Below is a small trained network, with its code and all its weights. Each question gives an input and a class and asks what happens when units are switched off, that is, made to give their printed mean instead of their output.

import numpy as np


def w(rows, s, z=0):
    codes = np.array(rows[::2]) - 128.0
    scale = np.full(codes.shape[1], s)
    scale[-1] = z or s
    return codes * scale


def f(y):
    return np.maximum(y, 0)


def log_softmax(a):
    a = a - a.max(-1, keepdims=True)
    return a - np.log(np.exp(a).sum(-1, keepdims=True))


def net(x, mask):
    res = np.array(x, float).reshape(1, 5) / 4 @ E
    y = f(res @ A[0][:, :-1].T + A[0][:, -1])
    res = res + np.where(mask, y, B[0][:, -1]) @ B[0][:, :-1]
    return log_softmax(res[-1] @ U[:, :-1].T + U[:, -1])


A, B = {}, {}
E = w([
[168,173,80,65,178,167,158,24,115],'x0',
[61,91,154,61,104,133,146,78,234],'x1',
[59,189,81,172,33,55,111,102,111],'x2',
[153,76,101,58,100,30,202,112,67],'x3',
[210,133,46,103,145,50,11,172,200],'x4',
],0.012)
A[0] = w([
[142,203,141,190,118,195,116,120,197,128],'n1',
[215,156,137,175,167,126,125,167,41,133],'n2',
[83,206,154,159,185,136,60,100,163,122],'n3',
[164,72,92,100,106,65,166,119,107,87],'n4',
[70,101,174,39,122,110,137,104,251,37],'n5',
[129,167,73,118,178,131,145,80,168,115],'n6',
[120,53,153,167,122,66,127,180,183,132],'n7',
[147,115,70,133,161,94,82,131,155,74],'n8',
[161,98,72,115,118,119,70,150,150,56],'n9',
[106,99,138,149,170,57,96,150,159,134],'n10',
[40,221,103,159,98,43,121,89,134,98],'n11',
[84,94,211,152,94,131,150,174,95,124],'n12',
[164,142,84,63,137,85,50,134,181,4],'n13',
[85,111,164,156,127,114,112,200,157,88],'n14',
[106,154,135,124,133,169,181,36,103,151],'n15',
[125,68,128,67,104,43,148,100,69,72],'n16',
[156,161,74,94,150,137,135,60,153,98],'n17',
[185,24,173,100,196,168,159,163,173,116],'n18',
],0.011,0.0029)
B[0] = w([
[162,63,195,101,96,83,143,170,180,217],'n1',
[90,202,139,160,157,71,95,201,113,226],'n2',
[178,111,181,93,67,126,176,194,175,208],'n3',
[147,99,174,120,51,86,179,174,155,201],'n4',
[90,240,153,227,99,2,129,214,32,243],'n5',
[193,81,63,206,79,120,113,83,104,186],'n6',
[212,112,20,173,96,145,117,107,103,213],'n7',
[84,139,116,116,98,190,178,163,170,204],'n8',
[67,133,107,95,158,176,187,173,123,205],'n9',
[123,116,77,172,142,197,175,93,85,189],'n10',
[62,66,108,70,238,19,28,97,161,251],'n11',
[121,137,45,163,137,186,197,53,167,223],'n12',
[52,110,104,107,124,194,199,133,144,239],'n13',
[187,117,105,139,136,121,128,116,156,203],'n14',
[119,115,71,150,144,164,179,127,150,225],'n15',
[150,106,185,109,100,102,153,185,205,217],'n16',
[192,138,77,182,130,131,126,86,117,197],'n17',
[68,99,102,55,184,56,20,90,164,245],'n18',
],0.0082,0.015)
U = w([
[108,252,151,159,119,95,114,170,105,129],'0',
[95,87,130,83,161,107,68,113,135,110],'1',
[76,128,122,129,126,183,179,125,131,123],'2',
[178,89,203,110,83,118,139,160,151,99],'3',
[189,127,78,160,113,135,127,107,124,89],'4',
[126,112,135,123,113,134,107,130,115,253],'5',
],0.018,0.0072)

Each question gives the input, the list of numbers given to net, and the class t.
The units are the neurons (one row each of A and B). Each row of codes is followed by its name. A weight is (code - 128) times the scale printed after its matrix; where a second scale follows, it is the last column's (A, B and U).
mask holds one flag per neuron, in row order. A switched-off neuron (its flag False) gives its mean, the last column of its row in B, instead of its output. The means were averaged over made-up inputs and are rounded, as every weight is.
A unit's drop is (log p(t) with every unit on - log p(t) with that unit switched off) / (log p(t) with every unit on - log p(t) with every unit switched off).
The circuit of an input: a set's keep is (log p(t) with only the set's units on - log p(t) with every unit switched off) / (log p(t) with every unit on - log p(t) with every unit switched off). Starting from the 12 units with the biggest drops (on a tie, the unit counted first), units are removed one at a time, each time the one whose removal leaves the highest keep (on an exact tie, the one counted first), for as long as the keep stays at least 0.8.
units of the circuit, in order: the units of the circuit, biggest drop first
top k neurons: the k neurons with the biggest drops, biggest first
drop of u: that unit's drop, to one decimal
input [-1,-6,8,8,3], class 1: top 2 neurons => n11; n5
input [3,-4,-2,2,4], class 0: units of the circuit, in order => n2
input [8,6,1,-3,-7], class 4: units of the circuit, in order => n6; n17
input [6,-7,-6,-6,-1], class 0: top 2 neurons => n2; n11
input [3,-2,1,6,5], class 3: top 4 neurons => n4; n16; n12; n15
input [6,-2,7,5,7], class 1: top 3 neurons => n11; n12; n15
input [-2,-3,7,-8,5], class 3: top 3 neurons => n3; n1; n18
input [0,-5,-6,0,6], class 1: top 2 neurons => n5; n18
input [-1,0,-5,7,-5], class 3: top 3 neurons => n11; n16; n4
input [1,8,-5,5,-8], class 0: top 2 neurons => n5; n13
input [8,-5,7,-1,-1], class 4: top 4 neurons => n18; n17; n6; n5
input [-1,7,5,8,-5], class 3: top 3 neurons => n16; n4; n2
input [1,-5,-2,8,-1], class 3: top 2 neurons => n5; n16
input [5,-6,-7,6,0], class 1: top 3 neurons => n18; n5; n3
input [-4,6,-8,-7,-8], class 1: units of the circuit, in order => n18
input [4,-5,-2,4,-5], class 0: drop of n5 => -0.1
input [-8,-6,-8,7,5], class 1: drop of n17 => 0.2
input [0,6,4,8,0], class 3: drop of n2 => 0.3
